Q:
[[ -2.406  -1.898   0.115  -0.440  -0.428  -0.054  -0.668  -0.585  -0.704]
 [  4.180   4.613  -7.625  -7.243  -7.894  -8.730  -6.980  -7.239  -7.701]
 [ -1.204  -1.945  -2.149  -1.400  -1.176  -1.822  -1.334  -1.242  -0.977]
 [-17.179 -17.791  16.427  14.153  15.448  18.160  14.415  14.035  14.872]
 [ -8.515  -8.098   6.802   5.346   5.859   7.696   5.185   5.108   5.435]
 [ -9.615  -9.612   8.181   6.555   7.149   9.004   6.784   6.582   6.826]
 [-11.083 -11.449   9.450   8.098   8.916  10.752   8.091   7.976   8.638]
 [ -2.535  -2.565  -0.449  -0.231   0.160   0.171  -0.665  -0.261
    0.013]]
A: -0.977

Q:
[[-0.822 -0.727 -0.761 -0.818 -0.796 -0.812 -0.736 -0.807]
 [-1.614 -2.199 -2.167 -2.569  2.140 -2.446 -0.888 -1.852]
 [-1.437 -1.930 -1.909 -2.298  1.660 -2.157 -0.886 -1.673]
 [-0.985 -0.896 -0.966 -1.088 -0.124 -1.085 -0.587 -0.932]
 [-0.710 -0.488 -0.576 -0.705 -0.397 -0.665 -0.400 -0.610]]
A: -1.673

Q:
[[ 0.01  0.12 -0.01 -0.03 -0.06 -0.04  0.15 -0.10]
 [-0.01  0.09  0.01 -0.02 -0.04 -0.03  0.10 -0.07]
 [ 0.20 -0.25 -0.03  0.25 -0.07 -0.08 -0.28  0.10]
 [ 0.02 -0.05  0.01  0.03  0.01  0.02 -0.05  0.03]
 [ 0.01 -0.02  0.01  0.02  0.00  0.01 -0.01  0.02]
 [ 0.01  0.11  0.00 -0.03 -0.05 -0.03  0.14 -0.09]
 [ 0.02 -0.04  0.00  0.03  0.01  0.02 -0.04  0.03]
 [ 0.04 -0.07  0.00  0.04  0.01  0.03 -0.07  0.04]
 [ 0.04  0.15 -0.03 -0.04 -0.08 -0.02  0.20 -0.14]]
A: 0.10

Q:
[[-0.06 -0.04 -0.06 -0.02 -0.21 -0.20 -0.05  0.00 -0.10 -0.17 -0.10 -0.05
   0.00  0.00]
 [-0.14 -0.15 -0.14 -0.11 -0.31 -0.12 -0.13  0.02  0.03 -0.20 -0.10 -0.07
   0.02 -0.04]
 [-0.09 -0.12 -0.17 -0.10 -0.07 -0.07 -0.08 -0.23 -0.05  0.06 -0.24  0.03
  -0.03 -0.04]
 [ 0.00 -0.29 -0.14 -0.23  0.10 -0.17 -0.11  0.01  0.06 -0.12 -0.08 -0.06
   0.08 -0.20]
 [-0.02 -0.13 -0.14 -0.29  0.11  0.05 -0.13 -0.12 -0.01 -0.06 -0.11 -0.08
   0.16 -0.20]
 [-0.05 -0.27 -0.21 -0.02 -0.11 -0.30 -0.12  0.01  0.03 -0.19 -0.06  0.01
  -0.02 -0.14]
 [-0.16 -0.25 -0.14  0.01 -0.22 -0.29 -0.26 -0.02  0.07 -0.14 -0.11  0.07
  -0.02 -0.16]
 [-0.09 -0.07 -0.09 -0.05 -0.31 -0.19 -0.01  0.06 -0.06 -0.21 -0.08 -0.12
  -0.06  0.06]
 [-0.07 -0.11 -0.03 -0.05 -0.08 -0.29 -0.09 -0.03 -0.07 -0.08 -0.17 -0.01
   0.03 -0.06]
 [-0.03 -0.06 -0.11 -0.15 -0.16 -0.08 -0.01  0.01 -0.05 -0.18 -0.08 -0.12
   0.06 -0.04]
 [-0.16 -0.03 -0.12 -0.04 -0.19 -0.07 -0.17 -0.20 -0.06 -0.01 -0.16  0.04
  -0.09 -0.06]]
A: -0.04

Q:
[[-22.551   6.393  10.844   3.823  15.800  17.912]
 [-17.895   5.581   9.536   2.590   7.377  20.003]
 [-17.369   4.694   6.542   2.719   8.053  24.030]
 [-17.435   4.035  16.549   0.836   2.688  16.208]
 [-16.866   3.426  15.665   1.110   1.865  15.276]
 [ -2.952  -1.880   2.067  -1.024  -3.089   1.492]
 [-19.195   5.840   5.796   3.048  10.075  21.012]]
A: 24.030

Q:
[[ 1.55 -0.25  0.50 -1.10  0.29  0.35  0.27  0.41  0.10  2.09  0.38  1.20]
 [-0.04 -0.25 -1.27 -0.92  0.18 -0.06  0.27  0.41  0.10  2.09  0.32  1.20]
 [-0.04 -0.25 -0.14 -1.05  0.18 -0.23  0.27  0.00  0.10  2.09  0.99  1.20]
 [-0.04 -0.25  0.65 -1.05  0.40 -0.23  0.29  0.41  0.10  2.09  0.32  1.20]
 [-2.35 -0.25  0.50 -1.05  0.18 -0.23  0.27  0.87 -1.37  1.53  0.80
   1.20]]
A: 1.20
---
((5.64, 2.38, -0.88, -0.26, 0.16, -1.17), (-6.16, 1.89, -0.84, -0.65, 2.08, -3.08), (2.65, -0.72, -0.02, 6.27, 0.75, 2.22)) -0.84
((4.40, 3.26, -0.02, -1.86, -6.00, -4.18, 3.44), (-0.24, -0.40, -1.27, -1.88, -2.95, -2.41, -0.50)) -1.27
((-2.11, 0.57, -3.71, -6.09, -4.81, 6.80, 0.75), (0.09, -5.29, -5.08, -1.67, 1.68, 2.42, -0.40), (0.83, 2.07, -4.32, -5.09, -5.19, 1.34, -2.67)) -5.08
((-2.63, 4.06, -3.45, -2.20, 1.33, -3.84), (2.25, -0.48, -3.26, 2.26, -3.33, -2.04), (-3.15, 3.15, 0.05, -6.48, 2.87, 1.63)) -3.26
((-3.36, 2.91, 2.20, 5.00), (2.97, 1.19, 3.60, 4.59), (-3.62, 2.51, 0.82, -0.48)) 3.60
((1.75, 5.98, -3.55, -4.26, -1.04), (1.67, 0.19, 0.40, 0.67, -1.34), (0.29, 0.05, -1.33, 0.88, 0.88)) 0.40
((6.23, -6.16, -6.19, -5.75, 6.27, -6.30, 6.51), (-5.96, 6.05, 6.39, 6.37, -6.38, 6.04, -6.18), (6.14, -6.33, -6.22, -6.07, 6.18, -6.19, 6.32)) 6.39
((-6.09, 6.20, -6.25, 6.26, -5.73), (-5.45, 5.54, -5.59, 5.60, -5.14)) -5.59
---
[-6.80  3.88 -2.36 -1.02] ans = 3.88, -1.02

[-6.94 -5.71 -6.21  2.59  4.78  0.41] ans = 4.78, 2.59

[[-1.07 -1.50 -4.34 -4.12]
 [ 6.15 -0.69  1.92  0.92]] ans = 6.15, 1.92

[ 1.31  2.74  5.47 -3.10  0.53] ans = 5.47, 2.74

[[-2.24  0.74  5.79  1.18  1.96  0.58]
 [ 0.07 -0.34 -2.13  3.09 -0.46 -5.51]] ans = 5.79, 3.09

[[-2.57  0.52 -4.18 -4.82 -1.09  4.95]
 [ 1.14 -3.39 -0.90 -3.68 -4.73  3.78]
 [-1.14  4.23 -2.48 -0.17  4.21 -0.42]] ans = 4.95, 4.23

[[ 2.25 -6.07  0.41  2.80]
 [ 2.77 -6.44 -3.99  3.52]
 [-0.98  5.09 -4.63 -1.83]] ans = 5.09, 3.52

[-0.39  1.81  4.41  3.71 -5.43] ans = 4.41, 3.71

[-4.65  4.25 -6.29 -3.81  0.05] ans = 4.25, 0.05

[ 5.47 -2.85 -4.11  6.39] ans = 6.39, 5.47
---
2468,1552,4031,8459
4260,3497,4898,3835
4962,3781,5976,7459
-> 8459

53,134,164,116,114,123,135
142,157,32,152,148,235,141
63,213,132,223,222,113,209
-> 135

3842,5738,4063,4114,6893,3920,8643
5895,9372,5814,5712,2362,5808,4969
5416,8642,5396,5425,3803,5065,6125
-> 8643

-372,-25,-836,-219,-543,174
556,-284,-789,-474,129,-156
492,-218,-881,-116,640,-268
-> 174

619,249,200,460,235,722,427
684,230,151,536,280,776,474
678,219,144,554,333,709,491
-> 427

-158,24,-98,-74,648,17
-38,-500,-270,-44,-227,201
-165,-76,11,-151,16,-294
-> 17
